[38.8  0.3 30.3 61.4] result: 61.4, 0.3

[[ 35.6  63.6  63.1  57.5 -31.0  44.5  30.8]
 [ 22.5  42.5  42.1  38.7 -14.2  24.8  19.7]
 [-12.3 -16.5 -16.2 -13.4  -0.8  -4.9 -10.9]] result: 63.6, -31.0

[22.1 43.7 63.7 31.1 43.1] result: 63.7, 22.1

[[ 63.6  54.9  16.8  39.5  41.9  54.1 -37.6]
 [-58.4 -41.9 -17.6   1.7 -40.5 -46.6  65.4]] result: 65.4, -58.4

[[-66.9  41.1 -50.6  -0.1 -48.3  26.0]
 [-27.6 -36.3  17.9 -28.0 -30.5  36.7]
 [ 59.9 -23.5  24.5  22.8  50.8 -39.4]] result: 59.9, -66.9

[[-57.8 -26.2  21.2 -58.5]
 [-12.5  17.2 -27.8 -33.3]] result: 21.2, -58.5

[-52.8  -5.5  32.3 -38.9  -1.0] result: 32.3, -52.8

[[-27.7 -18.3  25.9 -16.3  37.3  36.2  10.0]
 [  2.2   0.7 -11.4 -33.8   0.8  13.0  59.4]] result: 59.4, -33.8

[ 36.5 -18.5  25.8  51.7  27.7] result: 51.7, -18.5

[-27.2  52.3  20.3  26.5] result: 52.3, -27.2
---
Input:
[[28 11 12 17 81 37 34]
 [77 97 97 95 45 94 76]
 [48 47 46 51 54 65 50]]
Output: 50

Input:
[[46 89 54 47 40 48 66]
 [77 75 41 58 58 82 34]
 [22 51 78 49 36 24 72]]
Output: 72

Input:
[[3788 5385 3073 6009 4201 9884 6031]
 [4129 5019 2955 6453 4188 9969 5177]
 [3665 9517 6075 5173 6398 6179 5996]]
Output: 5996

Input:
[[186 127 185 111  27 161]
 [162  88 127  64 162 107]
 [204 121 164  50 135  82]]
Output: 82

Input:
[[-715 -324  -16   61  189]
 [-588  789   86  192 -453]
 [-498  278  176 -277 -447]]
Output: -447

Input:
[[ 82 144 114  27  88 180 198]
 [129 136 145 118 138 148 145]
 [ 78 154 101  17  76 187 216]]
Output: 216
---
[ 39 -27  32  44  43] gives 43, 39

[[290 774 588 734 429 593]
 [243 684 434 836 507 553]
 [914 677 770 529 673 646]] gives 593, 914

[137 127 195  39  61 175  16] gives 16, 137

[5 7 7 6 0 2] gives 2, 5

[4187 2569 8380 8757 8417 8164 8270] gives 8270, 4187

[567 119 931 480 449 652 530] gives 530, 567
---
[[ 35.3 -23.8  17.9 -25.9  54.7  23.6  -1.6]
 [-24.2  46.3  -5.3  -8.2 -27.0 -17.6  -1.1]] | -17.6

[ -5.9 -16.3 -11.7  23.2  48.6  -7.7  13.2] | -7.7

[[ 13.4  37.8  45.2  14.4  -1.9]
 [-16.4 -34.7  15.7  63.6  18.6]] | 63.6

[-29.8 -66.5   6.9  34.9] | 6.9

[[ 40.0  12.8  -6.1  47.7 -56.1  34.6  23.7]
 [ -7.6  26.5  32.0 -19.4  29.5  -5.6  26.9]] | -5.6

[ 63.8  27.0  -3.5 -25.0   4.4  54.5  19.3] | 54.5

[-63.8  49.6  55.1 -26.5] | 55.1

[32.6 57.3 52.1 36.3] | 52.1
---
[ 52.7  17.8 -40.3  21.8 -64.6  31.5 -50.2] yields 52.7
[ -7.6  13.3  43.4 -45.6  54.0] yields -7.6
[ -3.7 -18.5  12.2 -48.9  13.7  36.9  -8.7] yields -3.7
[-48.7  -6.6 -25.3  53.6  37.9  23.2  -7.6] yields -48.7
[-43.8 -62.1  22.4  29.6 -19.9  66.5] yields -43.8
[-36.8  53.9  26.7  20.7  -1.8] yields -36.8
---
[362 222 462 778 676 546] → 546

[[-333   16  591  471 -914]
 [ 312  -16  -84 -295 -742]] → 312

[-27  32  20  -5   1  14 -17] → 14

[[126 146 164 253 124 199]
 [ 56 114  62 152 140 240]] → 199

[6531 3578 8270 2303 7516 7946] → 7516

[707 221 825 779 430 846 405] → 779

[126 123  31 209  48 179] → 126
---
[[0.4, 15.3, 5.5, 28.0, -34.5],
 [-16.0, 21.8, -26.5, -38.3, 7.6],
 [-0.7, 15.4, 54.4, 20.9, -32.3]] ==> -0.7

[[-11.6, -18.9, -3.6, 48.8, -18.3, -46.7],
 [26.0, 21.1, 16.7, 1.3, -1.8, -55.4],
 [30.4, 1.3, 10.8, 28.4, 5.3, -53.1]] ==> 30.4

[[-52.5, -38.1, -18.9, -30.5],
 [43.3, 5.2, 18.1, 28.2],
 [-65.1, 39.3, 61.5, -41.3]] ==> -65.1

[[50.0, -19.4, -23.7, 15.1, 33.0, 13.4, 31.6],
 [59.8, 4.0, -19.9, 16.8, 18.6, 16.8, 31.4],
 [66.1, -17.1, -21.5, 7.4, 14.6, 10.6, 20.6]] ==> 66.1

[[-36.6, -2.9, 13.0, 25.5, 40.1, 3.4, 30.7],
 [-61.5, -31.7, 20.0, 28.0, 64.2, 39.3, 14.2],
 [51.6, -59.2, 40.4, -48.2, 0.0, 25.1, 18.7]] ==> 51.6

[[-5.2, -1.0, 16.1, -26.2, -0.4, -12.6],
 [12.6, 21.0, 4.7, 8.7, -1.3, -7.4],
 [-17.7, -4.5, -56.4, 1.7, -2.2, 23.8]] ==> -17.7

[[6.2, -22.5, 2.6, -65.9, -1.5, -0.3, -1.9],
 [-0.5, -28.8, 5.6, 11.8, -0.7, -2.8, -3.2],
 [-7.4, -11.4, -7.1, -4.2, -2.8, -10.0, -2.4]] ==> -7.4
---
[166, 210, 55, 116]
55
[-551, 981, 454, 331, 510]
331
[-431, 700, -300, -899]
-300
[2, 9, 2, 7, 1]
7
[9, 24, 62, 69, 95, 16, 16]
16
[81, 234, 27, 162, 136, 179]
136
[24, 40, 9, 14, -45]
14
[31, -14, -35, 24]
-35
---
1  6  6  1  7  4
8  1  4  8  2  3
4  2  8  4  7  2
ans = 4

8550  1580  3343  3799  6341
8681  4173  9076  9071  3888
6167  6116  5669  5657  5663
ans = 6167

6532  4449  3770  7381  8388
3218  3881  9115  7917  2801
7864  4278  2973  6670  2862
ans = 7864

-347  -153   308    93  -120  -385
 441   292  -100  -351  -319   121
 433  -800  -538   678   463  -581
ans = 433

 13   -3   32  -15  -48   22
 -5    6  -27    4   30  -24
 -4    4  -29   -5   20  -28
ans = -4

468  806  168  645  375
399  834  308  677  176
417  375  827  248  289
ans = 417

166  221  127  117
230  214  190   52
176  120  190  136
ans = 176
